Here is a tiny trained network, its code and every weight. The questions are about switching its units off for an input and a target symbol, where a switched-off unit gives its printed mean instead of its output.

import numpy as np


def w(rows, s, z=0):
    codes = np.array(rows[::2]) - 128.0
    scale = np.full(codes.shape[1], s)
    scale[-1] = z or s
    return codes * scale


def f(y):
    return y / 2 * (1 + np.tanh(0.7978845608 * (y + 0.044715 * y**3)))


def softmax(a):
    e = np.exp(a - a.max(-1, keepdims=True))
    return e / e.sum(-1, keepdims=True)


def log_softmax(a):
    a = a - a.max(-1, keepdims=True)
    return a - np.log(np.exp(a).sum(-1, keepdims=True))


def net(x, mask):
    ids = ['ΘΠΦΩδεζλ'.index(c) for c in x.split()]
    T = len(ids)
    res = E[ids] + P[:T]
    u = 0
    for l in range(2):
        q, k, v = (res @ M[l].T for M in (Q, K, V))
        z = softmax(np.where(np.tri(T) > 0, q @ k.T / 2**0.5, -1e9)) @ v
        res = res + np.where(mask[u], z, O[l][:, -1]) @ O[l][:, :-1]
        u += 1
        y = f(res @ A[l][:, :-1].T + A[l][:, -1])
        res = res + np.where(mask[u : u + 12], y, B[l][:, -1]) @ B[l][:, :-1]
        u += 12
    return log_softmax(res[-1] @ U[:, :-1].T + U[:, -1])


Q, K, V, O, A, B = {}, {}, {}, {}, {}, {}
E = w([
[98,153,119,101],'Θ',
[110,127,67,164],'Π',
[57,116,119,181],'Φ',
[181,203,28,34],'Ω',
[166,29,167,141],'δ',
[94,160,112,103],'ε',
[6,138,102,157],'ζ',
[66,105,66,192],'λ',
],0.022)
P = w([
[71,138,159,1],'0',
[98,129,162,161],'1',
[161,148,160,152],'2',
[144,119,159,140],'3',
[135,134,145,91],'4',
[74,131,125,109],'5',
[64,124,133,112],'6',
[97,153,85,65],'7',
[68,111,117,135],'8',
],0.0092)
Q[0] = w([
[97,47,36,172],'0.h0',
[2,63,118,84],'0.h0',
],0.0075)
K[0] = w([
[129,254,85,130],'0.h0',
[178,198,49,124],'0.h0',
],0.0067)
V[0] = w([
[130,88,133,250],'0.h0',
[118,126,206,85],'0.h0',
],0.013)
O[0] = w([
[64,97,121,246,2],'0.h0',
[110,255,165,135,113],'0.h0',
],0.0085,0.013)
A[0] = w([
[250,217,143,164,114],'0.n0',
[92,162,165,124,37],'0.n1',
[47,46,197,177,61],'0.n2',
[100,124,93,154,202],'0.n3',
[169,189,6,150,219],'0.n4',
[62,170,175,105,170],'0.n5',
[111,189,166,3,200],'0.n6',
[103,147,92,146,171],'0.n7',
[181,206,158,174,53],'0.n8',
[130,154,196,152,135],'0.n9',
[234,51,40,120,82],'0.n10',
[50,2,86,122,4],'0.n11',
],0.0073,0.0035)
B[0] = w([
[86,84,44,48,142],'0.n0',
[98,170,126,105,126],'0.n1',
[168,196,97,86,135],'0.n2',
[254,95,174,104,135],'0.n3',
[54,84,242,114,177],'0.n4',
[149,176,125,187,150],'0.n5',
[152,148,116,182,252],'0.n6',
[143,211,202,62,136],'0.n7',
[111,143,29,129,124],'0.n8',
[159,128,171,172,124],'0.n9',
[69,107,152,153,159],'0.n10',
[130,170,213,73,135],'0.n11',
],0.0059,0.018)
Q[1] = w([
[253,155,98,25],'1.h0',
[42,105,210,75],'1.h0',
],0.0074)
K[1] = w([
[128,231,36,109],'1.h0',
[3,103,69,46],'1.h0',
],0.0053)
V[1] = w([
[2,55,99,97],'1.h0',
[60,207,93,146],'1.h0',
],0.008)
O[1] = w([
[254,148,134,141,62],'1.h0',
[159,93,32,201,255],'1.h0',
],0.015,0.0062)
A[1] = w([
[53,113,140,127,126],'1.n0',
[128,16,159,136,253],'1.n1',
[84,152,108,97,113],'1.n2',
[160,104,100,83,35],'1.n3',
[92,183,140,75,46],'1.n4',
[104,99,120,142,246],'1.n5',
[101,168,183,140,55],'1.n6',
[147,104,114,155,71],'1.n7',
[123,171,144,111,43],'1.n8',
[234,127,5,183,58],'1.n9',
[121,205,102,118,60],'1.n10',
[113,100,117,139,139],'1.n11',
],0.011,0.0024)
B[1] = w([
[185,165,126,1,184],'1.n0',
[89,205,69,139,164],'1.n1',
[142,157,141,126,211],'1.n2',
[102,157,158,138,176],'1.n3',
[109,110,119,158,188],'1.n4',
[165,206,197,146,164],'1.n5',
[124,86,145,6,126],'1.n6',
[137,63,73,101,131],'1.n7',
[101,143,146,149,134],'1.n8',
[105,47,188,100,254],'1.n9',
[122,56,154,151,193],'1.n10',
[97,184,149,119,144],'1.n11',
],0.0078,0.0093)
U = w([
[123,176,97,121,137],'Θ',
[227,186,181,104,217],'Π',
[132,129,190,125,205],'Φ',
[101,165,255,88,51],'Ω',
[82,82,178,126,111],'δ',
[111,172,115,124,165],'ε',
[176,87,123,47,4],'ζ',
[241,182,174,91,193],'λ',
],0.0091,0.0045)

Each question gives the input, a string of symbols that net reads in full, and the target symbol t.
The units are the heads (2 rows each of Q, K, V and O) and the neurons (one row each of A and B). Each row of codes is followed by its name. A weight is (code - 128) times the scale printed after its matrix; where a second scale follows, it is the last column's (O, A, B and U).
mask holds one flag per unit, layer by layer, with each layer's heads first. A switched-off unit (its flag False) gives its mean, the last column of its rows in O or B, instead of its output. The means were averaged over made-up inputs and are rounded, as every weight is.
A unit's drop is (log p(t) with every unit on - log p(t) with that unit switched off) / (log p(t) with every unit on - log p(t) with every unit switched off).
The circuit of an input: a set's keep is (log p(t) with only the set's units on - log p(t) with every unit switched off) / (log p(t) with every unit on - log p(t) with every unit switched off). Starting from the 12 units with the biggest drops (on a tie, the unit counted first), units are removed one at a time, each time the one whose removal leaves the highest keep (on an exact tie, the one counted first), for as long as the keep stays at least 0.8.
units of the circuit, in order: the units of the circuit, biggest drop first
k most important neurons: the k neurons with the biggest drops, biggest first
k most important neurons of layer l: the k neurons of layer l with the biggest drops, biggest first
input Ω Φ ε Π ε, target Ω: units of the circuit, in order : 1.h0
input λ ε Θ λ Ω δ, target λ: units of the circuit, in order : 1.h0, 0.h0, 0.n4
input Θ Ω Θ, target Θ: 3 most important neurons : 0.n6, 1.n9, 0.n5
input Ω ε Φ Ω Φ λ Ω λ, target Ω: units of the circuit, in order : 1.h0, 0.h0
input ε Π Φ Θ δ ζ, target Ω: 2 most important neurons : 0.n5, 0.n0
input λ ε Ω Φ, target λ: units of the circuit, in order : 1.h0, 0.h0, 0.n4
input ζ Ω Φ Ω Θ, target ζ: 2 most important neurons : 0.n4, 1.n9
input ε Φ Φ λ Θ Ω Π δ, target ε: 2 most important neurons of layer 0 : 0.n4, 0.n6
input ζ λ ζ ζ ε, target δ: 2 most important neurons of layer 1 : 1.n9, 1.n0
input Ω Π Θ Π δ Θ ε ε, target Ω: units of the circuit, in order : 1.h0, 0.h0
input ε ζ Θ Φ Θ ε Ω, target ε: 3 most important neurons : 0.n4, 1.n9, 0.n6
input ζ λ δ λ Ω Θ, target ζ: units of the circuit, in order : 0.h0, 1.h0, 1.n9
input Ω Θ Φ Ω Ω, target Ω: 2 most important neurons : 0.n4, 0.n6
input Ω λ Θ, target Ω: units of the circuit, in order : 1.h0
input δ Θ Θ, target ε: 2 most important neurons : 1.n9, 0.n4
input ε Φ Θ δ Φ, target Ω: 2 most important neurons of layer 0 : 0.n0, 0.n5
input ε ε Π Π Ω, target Θ: 3 most important neurons : 1.n9, 0.n4, 0.n6
input Θ ε Ω, target Θ: 2 most important neurons : 0.n4, 0.n6
input δ Π Ω δ Ω Π, target ζ: 3 most important neurons of layer 0 : 0.n0, 0.n4, 0.n8
input ζ Ω ζ ζ Θ Ω ζ, target ζ: units of the circuit, in order : 0.h0
